Each row is followed by its class.
[  7 -59  -8   1  14   8  -7  13 -15 -10  16 -16 -10 -17   8  -4  19 -18
  20  12  13 -14  14  12  23 -18 -30   1  14 -11  28 -10 -10   5 -37   8
  22  40   9   2  -6 -14] => dapa
[ -4   0   4 -38   7  -3  10 -13   7  13  22 -33  -9  21  -7 -16  39   2
   8   7   6 -13   0  -9   3   7   8   5  -3 -25   1   6 -13  -8  -5 -19
  -2  24  -7 -30  -4  -6] => Nomi
[  5 -37  37   9  27  10  19  15  14  18 -20 -13   8  -3   0  15  -3 -10
  16  11  10  13   6  -8  14 -11 -41 -18  19 -11  12   7  -2  19  -8  19
  15   6  18  18  -5   9] => pur
[-22 -12  -7  18  -6  28  -9 -21 -22   6  41 -53  43  51  42 -34   0  69
  43  14  15  76  28 -13  20  23  10  -6  11 -31  52  51 -59   2  48   0
 -49 -23  -9   7 -48  25] => maso
[  -3  -13  -22   -2   11  -59  -51   -4   -8    0    6  -43   31   36
   70  -37   -8   22  -64   12 -114   29   11   67   -2   16   35   69
  -42   -8   -4   16  -26  -15   -9  -35  -28   16   13  -17  -15   35] => tama
[  8 -16  18 -11  18  -7  30 -13   7  18  18 -21 -13  21  -3   7  19  -7
  17   5  21 -19   0  -9   3  -4  -8  -2  -8 -23   7   0  -5 -11  -2  -6
  -2  14  -3 -26   2  -5] => Nomi
[-15 -16  11 -40  12 -17   2  -3  -3  30   5 -24  -2  10   9   7  39 -29
   3   6   5  -3   9 -12   5  15  -2 -20   6 -28   3   4  -1 -12   8  -6
  26  -2   7 -10  -5 -19] => pepi
[-19  -3   6 -18  14 -34 -48   6 -53 -12  29 -36  -4  20  13  -5  38 -34
 -36  27   8  23   9  -7   0  20  16  23  27 -12  26 -18   5  18 -18 -22
  -2 -30   2   3 -10  21] => pepi
[-12 -28  13   6   5   2 -10  12   4 -18  24 -18   2  -9  -7   2   7   9
  -1   9  20 -12   5 -12 -11  -6  -6   0  13  17  19  -6 -12  21   1  18
  17   6  -2  -1  -1  -2] => Sab
[  1  -9  13 -19  -6 -10  20   2   2   2  16 -14  -4  42   1  10   9 -17
  -2  13 -12  11   5   3   5  17  -1  -4 -12  -8  18  14 -12 -28  19 -16
   7   5  -1  -8   1  -6] => Darok
[ -7 -39  10  20  38  34  -6  -4  14  14  11  -1  10 -24   8  -9  16 -18
  14  -1  -4   2  -8 -15  -1  -5 -41 -10   3   2   8  -2  -4   7 -29   6
   6  15   3 -11  -6   7] => pur
[  8 -13   6 -23   1 -20  11 -14  -8  -1   0 -39  -2  24  10  -1  46 -10
  -6  16  11 -18 -11   2   3   0  -5 -10   5 -32  19  -4  -5  -4   7  11
   8  14  -2 -19  -8 -24] => nuvug
[  8 -12  26  -7   0   3  28  10  20  19   2 -30  -5  41  -6   0  26 -13
   3  -2   9 -30   3   7  15  -1   0  -7   3 -53  25   0 -12  -7  18 -15
   5   1   9 -11 -12  -7] => Nagev
[ -7 -53  23   8  42  11  -3  -8  -7  -8  12  -3  -8 -74  24  18  13   4
  15  11 -15  -7  34 -12   5 -12 -18 -16   3  -9 -17  -1  23  25 -13  -4
 -10  56  13  10 -13  13] => Sab
[ 28  18 -39 -18  32 -34 -10  -1 -16 -35   7  16 -17  37  19 -43   9  26
 -13  -6 -52  20  26   5   0  -6 -54  29  -4 -56  40 -35 -28  26  -6 -11
 -75  25 -44 -10  14  35] => pur
[  5  11   5 -23   8 -12  -2  -5  -6  13   9 -40   3  13  -4  -6  15 -15
   5   2 -16 -38  10 -12  17  17  10 -11   0 -33  12   2  16  -6  19  -8
  -5 -14   6 -13  -2 -16] => tupa
[ 46  18   5  -4 -16 -40 -15 -10 -31  17 -11 -23  53   1 -12  15 -57  36
   1  33  -6  22  47  -5  28  10  62  32  43  15 -11   5  21  48  23  -3
 -27  -7   7  51   9  20] => fiv
[  0 -10  23 -13  -3  -8  11   5  10  -5  -1 -33  -9  19   0   2  26 -22
  -4  -1   2 -19   4   8   5   2  12  -1   2 -34  20  -1  -7 -11  14 -28
  17  13  16  -5  -8  -9] => Nagev
[ 28  14 -15  52  10  20  -4  20  -1 -26  21 -48 -19  65  20 -20  41  15
 -37   4 -48 -33 -31  50 -67 -21 -53  26 -75  -4  -3   4  45 -55   2  -6
  19 -21   6  22 -24  -8] => Nagev
[  4 -17   6 -26   8 -18  12   5  -8  26   3 -22 -13   4  10  -7   8   6
  -2  12   1 -21   7  -6  14  12 -15 -14  -2 -25   6  -2   1  -4   8 -13
   0   4   3 -24   3 -14] => Novum
[ -1  -3  13  26  -8  23   6   7  14  -3  -3 -20 -19   3   4  13  16   0
   7  -6   5  -4  16  10  31 -17  -2  -6   5 -14  13  10  -8   1   1  -4
  15  11  21  22   0  -6] => Nagev
[ -2 -13  -2  17  13  12   7  -7   4  18  15 -32   4  -7  18   5   0  21
  22 -10  -4   3  15   0  27  -9 -11 -11   9  -9  24  13 -12  11   8  17
  -4  20   7  12  -6 -12] => tupa
[  5 -11  14  -5  25  -3   9   9 -13  39   6 -24  15   2   9  17  14 -22
  20  -3   5   2  10   0  -8  -4 -24 -15  -7 -26  15   9 -10  -3  -4 -17
  11  23   7 -33 -17  -1] => tama
[ 28  31  15 -48  40   5 -11 -27 -46 -63  21  11 -12 -16  44   1   7  36
  14 -12 -41 -16  49 -21  33  -9 -64   3 -21  -4  59 -20  57   8  25 -16
 -61  53 -32  23  32  13] => Sab
[ 13 -11  10 -21   7 -18  10   2   1  28  18 -37  -7  30 -14   9  27 -10
  18  20  18 -18   0  -8  13  -6 -11   1   7 -20  11  10 -21 -14  16 -13
  19   4  -5 -12   3  -9] => fiv
[ 15 -24 -21  -1   1  19  10 -32  -6 -47  -8 -43  -3  19  17   5  41   0
   0   7  50   1 -10  45   6  -2 -16  -8 -12  -8  18  26  51  -9 -32  22
   4  58  31   3   2  -2] => Novum
[  9   0   6 -46  16 -26   8   6 -10   4   7  -4 -16  12  -1   5  31   2
   5  18 -15 -15  20 -14  11  -1 -18   2   3 -30  20   2   2  -3  -2 -15
  15  20 -14  -1   6  -8] => dapa
[  7 -20   5 -18   1  -4  17 -17   4  16   7 -36  18  14   4 -12  18  -7
   9  -2   7  -7  -5   8  10  11  14 -11  -2 -33   2  14 -12 -15   6 -14
 -24   4   6 -21 -13  -8] => maso
[  1 -28  20 -23  21   5  15   5   8  25  17 -20  -9  24   4  18  40   4
  32  20  13 -26  11 -12  14  -9 -15 -14   7 -39  13  12  11   4  19   1
   5  12  -6 -15  -8  -2] => Sab
[  5  31  11   4  15 -54  61 -43 -56 -34  26 -39   2 -31 -23  -7  22  15
 -23  -1  64 -19 -22 -29 -13  28  47  17  22   9  53 -21  41   9 -21   5
 -57 -45  -7 -26  14  -1] => Nomi
[ -2  -7  20 -24  31  12  17   2  11  16   5 -14  -4  12   1   7  14 -27
  15  14   1 -21   4 -20   7   7 -31 -19   6 -35  22  -4   5  -1  12 -12
  -8   7  12 -20  -2   1] => pur
[  9 -26  19  22  18  19   5  14   7  37  -7  -4  14 -19   7   6  -2   1
   5  -5 -11  -7  13   3  11 -17 -38  -5 -11   4   6  17 -14  11 -31   8
   7  22  10 -14  -6  -4] => tama
[-34  91  67 -62   1  -7 -20 -24 -55   7  32 -66  -2 -17  10 -23  32  24
 -45   2 -49  15 -11 -25 -20  17 -31  -3  -8 -16 -22  26 -14  -5  38  -1
  -2 -46 -17 -30  -8  11] => maso
[  0  -1  -3  12  13  15  13  11  19  18  -6  -6  -7 -13  10   0  -3  37
  16 -11  13  -8  20  -6  -9  -9 -22 -15 -18   4  15   9 -20   9 -24  11
  12   4  13   4 -10  -5] => tama
[  5 -11  -7 -31   3  -4   0   6   7  22   3 -28 -18  37   3   7  28 -15
  -5   0   2 -16   2  10  23   5 -17 -11  -9 -30   8 -10   9   7  10 -14
  31  44   7 -37  12  -4] => Novum
[ 13 -30   9  25  17  20  23 -24   4  -3   9  -7   1 -10   9   4   4   2
  17 -11  -3  -2  22   5  13  -4 -20   1  -6  -5   8  20  -2   7 -21   6
   3  44  17 -12   7  -3] => Nomi
[ -1  53 -19  70  15  60 -41   8  -8  26   6 -33   2 -26  27  49 -17 -17
  -7  -3 -24 -35  20  35  28   6 -12 -13 -17 -33  17   3  46  61 -22  -4
  23   0  56 -30 -23  51] => tama
[-11  75 -22 -14  -1 -24 -62 -21 -28 -25 -18 -66  16 -32   5  -6 -54  31
 -46  34   8  24   5 -16 -11  56 -14  -4 -57  10  33 -24  95  59  -4 -40
 -39   3   2 -16  -3  44] => nuvug
[  2 -38  14   6  20  -4  -7  -9  14  -8  30  -4  -2   2  14   1 -10  28
  -6  -7  13  -2  22 -27 -24 -19   2   2   3  14  23 -10 -31  18 -28  -7
   3  25  -3   6 -11  -7] => Nomi
[  4  -2  10 -21   6   1  17  -2 -10  27  14 -28  -2  23 -18 -13  24   7
   7  -4  14   3   2 -10  -5  13  -4   8  -2 -18  15  -7   3   8   0 -19
  16  17  -9 -31  -2  -9] => Nomi
[  0 -42  13  37  17  18  24  13   0  13  26   3  -5 -11  -2  -6   4   2
  16   5   4  12   3   8  -6  -7 -30   5  -1  19   6  12  -5  15 -37  -2
  10  27   4   7  -2  10] => Darok
[  4 -32  15 -24  15  -7  21  -5 -21   1   1 -13   2 -30   7   5  17   7
  25   8   8   1  12 -15  39 -22 -12 -15  17 -19  21  18   6  -1   4   4
  -9  29   0  -1  -7 -11] => dapa
[ 26 -23  26  -5  11 -14   6   3 -19  15  19 -24  -9 -16  -7  -6  -6  -7
   6  -3   2 -20  12  -1   7 -17 -22  -6  13   9   4  16 -26   1 -13  -5
   7  21   4   5   4  -9] => fiv
[-10  21 -56  33   7 -15 -23 -31   0  14   3  42 -27   5  59  45  -9 -21
   4 -46  -8 -37  -2 -17 -12  -6  -2 -49  10 -44  46 -11   1  -9  -7 -11
 -13 -70  18 -52  -7   3] => pepi
[  5 -32  27 -30  16   2  -2  15   2  17  16 -29  -1  19  -5   6  35  -9
  18  16   5 -26   6  -7   0  -5  -3 -13   2 -27  -2   4  12   2  19  -4
  24   9  -5  -8 -15  -6] => Sab
[ 14 -27  10 -22  10   7   9  -3   6  19  12   3 -13  25 -10  -5   9  -9
  21  -1  16  -6   5   4  -5   5 -11   5  -9 -12   7  -1  -8 -12 -10 -25
   4  41 -10 -19  -1 -11] => Nomi
[  3   2  16 -16   8   9   6  -4   4  -4  10 -15 -24  18   4  -9  32 -19
   9  -5   5 -26   4  18  12   7  -2  -1  -5 -34  15  -6   3 -16  -6 -24
  -6  22   5   3  -4   6] => Nagev
[ 19   9  10   8  23  -4   6 -48  21 -22  -8 -27  12  35  37  23  40  14
  15 -14  46 -14 -23  26  14 -28  45  -8 -26 -30  25  39  28  -9 -24  25
  -9 -24  14  -3 -16  35] => tama
[ 30 -42  46 -56 -19 -49  26  29 -18  34 -52  -4 -46  22 -27  32 -27  53
 -37   7 -32   2  51 -46 -64 -19 -52 -28  27  -6 -10 -15  -9  73  28  24
  23  26   0 -37  -7 -14] => Sab
[-12 -27  40 -13  18   3  -6  29   6  11   2 -16   1 -39  12  -3   5  35
   5  11 -27 -10  28 -28   4   0 -24  -9   5  11   2   5  -3  13   7  -1
  33  -6   2  31  -9 -11] => Sab
[  5 -18  11 -11  11   8  19 -13   1   7  20 -37  -7  20   2  -5  40 -14
   6   9   8 -32   1  -2  15   1 -10 -15 -11 -55  12   7  -9 -10   8  -8
 -22   0   3 -29 -14  -9] => maso
[  5 -19   2  22  10   4  18  -6   9   4  -4 -11   5 -19  -6   5  20 -14
  -8   5  20 -19 -17  -5  -1  -8 -20 -27  12  11 -14  -7  -1  18 -28  32
  -3  26  12  -4  -3   5] => nuvug
[ -3 -47  50  24  13   5   7   3   5  -1   9 -10  -7 -19  13  25  -2 -28
  -7   0  -1 -18  37  -8  20 -20 -10 -11  28 -15  18  -3 -26  13 -18  -4
  12  24  29  15  -3 -11] => Nagev
[  6  80 -22  50 -12  43  11 -12 -76 -34  18   3  -3  -8 -23 -18 -21   6
 -33 -43  18  25  39 -15  -5  31 -15   1  20   9  30 -13  40  68  -2  23
 -22 -41  46 -10  33  25] => pepi
[-11 -18  19  15  27  27 -11   2  14   4  12   0   2 -16  13   3 -14  -5
   4   0  -4  -3   4 -18   0 -20 -36 -20   3   7  12  13  -5   8 -13   6
  -3   7  13   5  -7   2] => pur
[ 13 -25  30  22  18  21   9   7  -6   7   8 -10  13  -1   9   4  16   1
   1  -6  -8   2  16   8   8 -31 -35  16   1   6  10  14 -27  21 -15  22
  11  33  12 -12   3   5] => tama
[ -1 -23  -2   3  28   9   3  -7  13   2  14 -14  13 -23  11  -1  19  13
 -12  -6   3 -20   6 -23 -10 -12 -24 -18  -6   7 -15 -12  23  20 -23   6
  16  38  10  -6   4  -1] => Novum
[ -3   1   7 -18  12  -9   7 -15   1   2   9 -19  -7  18   8  -4  37 -12
   1  12  10  -8 -16   6   4  16  -5   0 -13 -21   7 -14  -3  -4  18  -3
   7  23  -6 -17   3   2] => nuvug
[ 23   5   5  68   8  18  -9 -37 -12 -25  19  42  15  -2  28  28 -38  10
  19 -58  49   6 -58   9   2 -32  -8 -10 -25  37  79 -24  21  19  46  18
  -2   9 -35 -25   7  15] => nuvug
[ -3  -1  10   6  20  -5  11   1  -4   5  16 -18   7  -7   5  -1 -10  14
  -3 -25  -3 -21  11 -26  10  -6 -22 -30   4   2  36   9  10   5   2   4
 -18   5   1   7  -7 -15] => tupa
[-10  31  22 -19 -33   3  -3  26 -63 -71   7  -5  -2 -61 -34  -5 -25 -52
  19 -27  59 -23 -11 -31  24  -3  38 -27  64  27  53 -18  10  23  15 -39
  -1 -33  35 -10  -2   2] => Darok
[  2 -11   5 -15  21 -18   6   7  -1  13  22 -29   2  16  11   5  25  -7
  -6  13  10 -26   3  -8  12  -2 -10  -5   3 -29  13 -14   8   9   7 -15
  13  15   4 -18   6  -4] => Novum
[-10  -4  -3 -25  12   0   7 -15  10  21   5 -21  -2   8  12   3  35 -24
  18  12  19 -14 -16   7  22  17  -3 -14  -1 -30   7 -14  -1  -7  10 -11
   6  32   5 -24   0  -3] => nuvug
[-14 -29  38  34  14  16  32  -2  -6  10  21   1   8 -27   8  35 -12   1
   5  12 -15  19  31 -31 -13  -2 -40 -23   4  11   7  19 -11   9   9  11
  19  14  15  -1  -5  -6] => Darok
[  3 -20   0 -24  15 -21  10   4  -2  21  25 -21   5  24  15  -2   9 -17
   4   1  13 -22   5   7  14   6  -7  -9   8 -24  15 -14  -8  -6   7 -11
   8  29   3 -22   8 -11] => Novum
[  2  -2  18 -18  18  18  15   0  10   7   4 -11 -17  11  -3   0  20 -24
  12  10  -5 -16  -2  -5   6   9 -11  -8   8 -26  16   9 -13   0  11  -8
   2   8  14 -17   1   3] => pur
[  2 -26  23  -9  16 -15   2 -15 -18 -17  -5 -40  20 -37   8  -9  30   3
  -2   5  22   3  -4 -16   3 -20  -2 -18  13  -8  -2  -9  12  32 -11  18
   2  29   3   4 -16  -3] => nuvug
[ -3  -4  12 -17  17 -23   8   4 -15   8   5 -22   7   5   7   4  26 -31
  -3   1  -9   7  17  -2  20  14  -8 -22  -2 -30   6  14   4 -10  19  -2
   6   1   5   9  -4  -2] => pepi
[  7 -48  23   7  -6  -3  28   4  -6   0   0 -20  22  13   1   7  -2  -3
   1   2  14  18  11   1  21 -13  -4  -6  26  -3  24   8  -8  18 -11  13
   0  14  17  -1  -7  -2] => Darok
[ 24  26 -56  50 -20  16 -43 -23 -51   9  25  31 -66  13  45  40 -58  53
 -20  -5 -24  38  22  27 -35 -31 -25   0   5  60   6   1  -2  35 -11  43
 -54  17  -2  12   2  21] => pepi
[  1  44 -77  37  19  51  34 -32  15 -47   0 -24 -27  -8   4 -19  40  16
  23 -35  39 -49  -3 -34 -16 -10 -58 -25 -21 -42  35 -47  51  12 -38 -12
 -65 -12  38 -52  15  26] => Nagev
[ 50  -5  46  -1 -43  21 -10 -20 -27  36  -4   2  23  13 -54 -44 -10  31
 -17   8  18 -34 -28  -1 -38  16  36  21   6  19 -30  21  13  28 -24  42
 -10 -76 -33 -19 -15 -20] => maso
[  0  -1  18  -8  -9   6   8  -3   1   4  10 -25 -10  30  -2   0  29 -22
  -1  -2   5 -22  14   6  19   8  13   3  12 -43  27  -3 -11  -7   8 -18
  10   2  12 -12  -1 -13] => Nagev
[ 41 -30  -7 -10 -16 -54  -7  23 -38  35 -23  -7  11  35  29  21 -78  36
   3  21  24  10  17  22 -25  -2   0  -8  49   4  35 -36  20  29 -51   7
 -42 -42   3  39 -35  10] => Darok
[ -7 -31  23  -9  23  30  -3  -1  18  -3   0 -20   3  -7  12  -9   0  10
   5  11 -21  -4   4 -38  -2 -21 -42 -24  -9 -12  13  15 -10   9  24   1
 -18  12  10 -22 -22   5] => pur
[ 16 -19  19   8  18   1   5   7   1  19 -10 -19  32  -8  22   4  -2  -5
  19 -13 -12   0  19   7  14 -20 -24  -8  -1  -4  10  22 -20   0 -22   6
   7  14  17  -2  -5   0] => tama
[  0 -32  14  11  18  -7  21  -3   0 -33  11   0 -11 -27  23  17  -2   1
  11   2 -16   2  23 -19  13 -22 -45 -29  -1  15  18   9 -15  -7 -15  11
 -17  28   4  15   1   7] => Darok
[ 19  33   9  70  18  48  49 -22  17  19  49  -3 -36  52 -19  44   7  41
 -14  23  45 -54 -36  22  15 -25 -48   3 -36  27  18  13  54  13 -13  81
 -40   7 -24   0  12  31] => Nomi
[-16 -16  12  -4   9  -1  -5   0  15 -24  18 -10   2 -19  12  -1  17   9
  -5   6  -5  -7   1 -16  -8 -15  -9 -12  -1  15   3   7  -4  -2 -30   2
  12   5   1  19 -12   1] => Darok
[ -2  -9   2  11  20   0 -11 -12  -4  -4   9 -16  -7 -17   7  20  -3   7
  -4  -9  -6  -7  29 -38  -8  -7 -33 -29   7  -4  25  -1   0  19 -15   8
  -8  16   4   0  -6 -12] => tupa
[  3  -8  16 -43  10 -15   6   3  -4  33   9 -20 -21  29  12   2  33 -12
  -5   4 -20   1  14  -1  14   7  -8 -16  -9 -26   2  15 -12 -12  24  -4
   9  11  -5  -1  -4 -11] => pepi
[  3  -4  20 -10  -5   5  20  -1  12   2   7 -26 -15  46  -3   3  33 -21
   8  -2  -2 -15  11  13  23   2  -4  12  -2 -35  26   0 -12 -11  27 -18
  16  26  10 -16  13  -7] => Nagev
[ 12   5  -7  -7  38 -69 -11 -16 -33 -36  10 -30  44   2   0  10  17 -29
 -34  24   0 -27 -18 -23 -89  -8 -23  24   1 -12  17   3  77  16 -56 -39
  -1 -14  12 -35  -2  15] => dapa
[ -2  -7   9  -2   0   1  30   0  12   5   9 -13 -11  15  -1  32  23 -23
   6  13   5  -4  -1   3  18   0 -10 -19   5  -8   7   9  -7 -15  -2   8
  10   8   8  -3   4   1] => Darok
[ -6 -41  21 -11  37 -21  13   4 -16   6  29  -8 -17 -19  36  -7   4   7
  -4  -2  -4 -11   4   4   2 -20 -27 -13  -5  19  16   2   2  -2  -8   6
 -25  31   1  25 -10  -1] => pepi
[ 24   9  51  -8 -15  47 -29 -18   1 -21 -27  -9 -11  24  -1  -3   8  12
 -27 -38 -32  -9  -1 -42 -12 -11 -48 -46 -59 -46  17  27  -7  -5  43  -7
  21 -57  -9 -49 -26  -7] => maso
[  2 -37  23 -32  10 -11  -1  16   8  12   9 -31 -16  21   0   6  38  -2
   7  24  -6 -31  17  -8  17  -1   9  -6   8 -35   4  -3  -7   6  17   2
  18   3  -2  -9  -9  -6] => Sab
[ -7 -42  20 -18  10 -11  -7   5  -8  -2  -2 -20  -6 -39  21  11  15  17
  -7   3 -26 -16  31 -12  13 -11   9 -12  26  -8   3  -5   0  20  -2   6
  14  18  15   6 -12 -15] => Sab
[ -5  -8 -19  -7  15  -5 -16 -18   0  -1  16 -20   9 -10  23   4  15  15
  -4  -1  13   9  11  -3  -6  -5 -14 -15   1   1  -5  -1  15  12 -25   6
  10  45   1   1   2  -1] => Novum
[ -4 -15  -3  14  12  -6   1 -10   1  16  30 -27   5  -8   3  11   5  20
   3   7  13   0  -3  -8   0 -12 -20  -5   8  19  14  13 -22  -4   1  10
   3  23  -9   2  -7   1] => fiv
[-13  46   2 -17  51   4  41 -29  16  47 -33 -36  40 -47  49  24  48  47
  35   4 -25  21 -31 -27  24  11 -14 -15   1 -35   0 -15  57 -28  38   8
   0 -54  -2  24  -8   9] => pur
